Below is a small trained network, with its code and all its weights. Each question gives an input and a class and asks what happens when units are switched off, that is, made to give their printed mean instead of their output.

import numpy as np


def w(rows, s, z=0):
    codes = np.array(rows[::2]) - 128.0
    scale = np.full(codes.shape[1], s)
    scale[-1] = z or s
    return codes * scale


def norm(h):
    return h / np.sqrt((h * h).mean(-1, keepdims=True) + 1e-5)


def f(y):
    return y / 2 * (1 + np.tanh(0.7978845608 * (y + 0.044715 * y**3)))


def log_softmax(a):
    a = a - a.max(-1, keepdims=True)
    return a - np.log(np.exp(a).sum(-1, keepdims=True))


def net(x, mask):
    res = np.array(x, float).reshape(1, 5) / 4 @ E
    u = 0
    for l in range(3):
        y = f(norm(res) @ A[l][:, :-1].T + A[l][:, -1])
        res = res + np.where(mask[u : u + 13], y, B[l][:, -1]) @ B[l][:, :-1]
        u += 13
    return log_softmax(norm(res)[-1] @ U[:, :-1].T + U[:, -1])


A, B = {}, {}
E = w([
[125,87,195,7,137,184,130,71],'x0',
[68,147,27,53,149,80,157,130],'x1',
[147,62,152,139,112,33,135,72],'x2',
[41,142,234,146,211,85,184,170],'x3',
[122,196,106,178,152,153,195,8],'x4',
],0.0013)
A[0] = w([
[132,149,79,226,67,93,152,191,24],'0.n1',
[105,91,164,57,105,183,137,67,64],'0.n2',
[178,155,61,93,22,165,95,103,89],'0.n3',
[202,193,74,80,44,140,107,88,94],'0.n4',
[105,136,127,137,144,149,95,123,181],'0.n5',
[125,128,124,132,154,124,97,119,142],'0.n6',
[118,79,133,105,115,105,65,187,87],'0.n7',
[138,67,113,130,153,13,117,58,157],'0.n8',
[109,156,64,252,79,76,140,192,101],'0.n9',
[106,62,159,58,90,169,154,92,3],'0.n10',
[89,181,124,107,171,182,78,160,204],'0.n11',
[87,64,192,5,153,227,104,68,212],'0.n12',
[153,70,154,146,152,78,78,81,120],'0.n13',
],0.0024,0.0018)
B[0] = w([
[190,165,175,69,206,108,55,110,122],'0.n1',
[193,200,120,145,216,86,78,128,122],'0.n2',
[48,61,162,149,189,107,107,104,184],'0.n3',
[51,75,155,169,180,107,111,109,177],'0.n4',
[131,123,144,144,112,93,147,111,162],'0.n5',
[127,130,131,134,116,123,136,129,137],'0.n6',
[177,109,102,156,180,157,220,177,134],'0.n7',
[151,140,152,139,5,100,199,154,181],'0.n8',
[233,206,198,87,229,10,21,68,184],'0.n9',
[177,199,106,102,192,138,56,154,91],'0.n10',
[134,97,154,148,73,69,162,99,194],'0.n11',
[188,191,117,182,159,3,103,143,253],'0.n12',
[140,168,109,114,68,158,206,169,136],'0.n13',
],0.0019,0.0015)
A[1] = w([
[77,142,190,128,164,121,179,159,55],'1.n1',
[112,178,110,121,168,206,97,163,83],'1.n2',
[182,104,70,102,68,163,94,90,90],'1.n3',
[101,181,112,177,131,117,159,68,8],'1.n4',
[98,178,106,129,152,198,106,168,66],'1.n5',
[67,119,71,116,152,89,132,124,97],'1.n6',
[141,102,188,1,141,177,137,74,60],'1.n7',
[106,174,116,110,135,187,110,155,101],'1.n8',
[163,83,196,185,151,189,111,109,74],'1.n9',
[110,182,117,120,172,195,95,164,56],'1.n10',
[171,87,153,97,53,84,170,91,121],'1.n11',
[102,172,122,101,147,218,99,152,110],'1.n12',
[164,92,169,162,142,161,113,133,44],'1.n13',
],0.0039,0.0014)
B[1] = w([
[74,77,106,167,151,147,87,97,173],'1.n1',
[153,92,138,160,77,33,155,92,109],'1.n2',
[18,93,117,195,182,138,111,116,249],'1.n3',
[194,67,143,63,158,154,135,172,180],'1.n4',
[148,93,130,138,98,58,164,95,96],'1.n5',
[146,184,177,95,76,167,103,134,202],'1.n6',
[172,204,40,252,153,36,72,196,126],'1.n7',
[144,82,135,145,102,82,169,112,98],'1.n8',
[86,213,114,102,61,151,128,167,162],'1.n9',
[138,97,130,143,107,45,160,114,99],'1.n10',
[109,127,145,205,100,80,171,142,254],'1.n11',
[139,82,139,195,91,67,161,118,109],'1.n12',
[112,172,107,110,95,150,131,129,107],'1.n13',
],0.0033,0.00099)
A[2] = w([
[133,45,137,74,93,126,89,250,23],'2.n1',
[149,83,136,214,52,42,199,108,29],'2.n2',
[173,117,148,121,128,90,56,149,32],'2.n3',
[253,188,127,149,215,71,49,136,23],'2.n4',
[208,110,50,145,48,142,76,95,115],'2.n5',
[65,135,50,12,136,77,160,120,2],'2.n6',
[123,158,119,44,105,134,131,173,160],'2.n7',
[130,181,109,162,169,182,206,6,67],'2.n8',
[146,53,42,160,109,188,62,87,21],'2.n9',
[130,49,123,112,101,100,63,240,64],'2.n10',
[66,129,44,29,150,57,152,118,60],'2.n11',
[205,134,200,165,84,206,100,143,124],'2.n12',
[37,137,231,104,207,122,174,153,140],'2.n13',
],0.0028,0.00099)
B[2] = w([
[199,128,119,102,199,187,200,76,188],'2.n1',
[126,98,96,18,86,89,209,137,195],'2.n2',
[137,181,125,195,156,153,181,88,127],'2.n3',
[130,214,51,148,142,30,91,134,181],'2.n4',
[24,116,213,146,180,95,145,191,185],'2.n5',
[128,210,225,201,37,190,123,159,168],'2.n6',
[150,130,108,135,89,183,154,59,140],'2.n7',
[244,71,148,49,223,188,148,255,233],'2.n8',
[28,82,179,165,189,115,125,157,169],'2.n9',
[199,154,140,84,225,193,182,76,229],'2.n10',
[112,191,215,189,57,177,139,176,208],'2.n11',
[59,195,98,50,82,134,181,122,158],'2.n12',
[60,41,13,187,128,141,38,105,245],'2.n13',
],0.0025,0.0011)
U = w([
[11,39,121,202,189,145,54,126,171],'0',
[181,238,99,172,171,15,72,140,153],'1',
[229,102,142,64,209,218,189,141,161],'2',
[87,224,183,143,1,193,137,149,160],'3',
[131,54,132,113,57,19,217,117,143],'4',
[135,131,81,99,97,157,94,79,77],'5',
[156,107,117,90,88,135,57,53,2],'6',
[148,112,107,94,85,137,64,50,8],'7',
],0.0086,0.0058)

Each question gives the input, the list of numbers given to net, and the class t.
The units are the neurons (one row each of A and B). Each row of codes is followed by its name. A weight is (code - 128) times the scale printed after its matrix; where a second scale follows, it is the last column's (A, B and U).
mask holds one flag per neuron, layer by layer. A switched-off neuron (its flag False) gives its mean, the last column of its row in B, instead of its output. The means were averaged over made-up inputs and are rounded, as every weight is.
A unit's drop is (log p(t) with every unit on - log p(t) with that unit switched off) / (log p(t) with every unit on - log p(t) with every unit switched off).
The circuit of an input: a set's keep is (log p(t) with only the set's units on - log p(t) with every unit switched off) / (log p(t) with every unit on - log p(t) with every unit switched off). Starting from the 12 units with the biggest drops (on a tie, the unit counted first), units are removed one at a time, each time the one whose removal leaves the highest keep (on an exact tie, the one counted first), for as long as the keep stays at least 0.8.
circuit, biggest first: the units of the circuit, biggest drop first
unit that matters most: the unit with the biggest drop
top k neurons: the k neurons with the biggest drops, biggest first
k most important neurons of layer l: the k neurons of layer l with the biggest drops, biggest first
input [6,-6,6,-6,5], class 0: top 2 neurons	[1.n3, 0.n9]
input [-3,6,0,-8,-7], class 0: 2 most important neurons of layer 2	[2.n9, 2.n8]
input [6,-6,6,1,3], class 1: circuit, biggest first	[1.n7]
input [5,6,-1,-6,3], class 0: circuit, biggest first	[1.n3, 2.n9]
input [-6,4,-8,5,-7], class 4: 3 most important neurons of layer 1	[1.n2, 1.n10, 1.n5]
input [-6,-8,6,-7,-2], class 3: top 2 neurons	[1.n9, 2.n12]
input [-4,1,4,-4,-3], class 0: 2 most important neurons of layer 0	[0.n12, 0.n11]
input [-5,-8,0,5,-6], class 3: top 3 neurons	[1.n9, 1.n3, 2.n8]
input [-6,8,-4,-4,-8], class 2: circuit, biggest first	[2.n10, 2.n1, 1.n7]
input [7,-6,1,-6,4], class 1: 2 most important neurons of layer 0	[0.n2, 0.n12]
input [5,-4,7,-8,8], class 0: circuit, biggest first	[1.n3, 2.n9, 2.n5]
input [-4,-6,-3,2,6], class 2: circuit, biggest first	[2.n8, 1.n4]
input [-1,1,-5,4,-6], class 2: circuit, biggest first	[2.n10, 2.n1]
input [1,5,2,1,4], class 3: circuit, biggest first	[2.n6, 2.n11]
input [2,-5,7,-3,3], class 4: circuit, biggest first	[1.n11, 2.n2]
input [7,4,-4,-8,4], class 0: circuit, biggest first	[1.n3, 2.n9]
input [-6,-4,3,-7,-6], class 0: circuit, biggest first	[0.n12, 1.n3, 2.n9]
input [-7,8,-5,-3,6], class 3: top neuron	[2.n6]
input [6,-8,3,2,7], class 3: top 3 neurons	[1.n9, 0.n9, 2.n12]
input [3,8,2,5,-7], class 3: 3 most important neurons of layer 2	[2.n6, 2.n11, 2.n8]
input [6,5,-8,0,7], class 4: top 2 neurons	[1.n2, 1.n12]
input [5,3,-3,-6,-4], class 0: circuit, biggest first	[1.n3]
input [-4,-6,5,0,1], class 3: top 2 neurons	[0.n12, 1.n9]
input [0,-7,-3,6,7], class 2: 2 most important neurons of layer 0	[0.n3, 0.n4]
input [-2,-3,-4,-3,-4], class 2: top 4 neurons	[2.n10, 1.n11, 2.n1, 0.n11]
input [-3,0,-6,-5,8], class 2: 2 most important neurons of layer 2	[2.n8, 2.n13]
input [-4,6,2,-3,8], class 2: unit that matters most	2.n8
input [-4,7,-8,7,-1], class 4: top 3 neurons	[1.n2, 1.n5, 1.n10]
input [-5,-8,-3,3,-3], class 3: 2 most important neurons of layer 1	[1.n7, 1.n9]
input [-4,2,-2,0,-5], class 2: 2 most important neurons of layer 0	[0.n12, 0.n2]
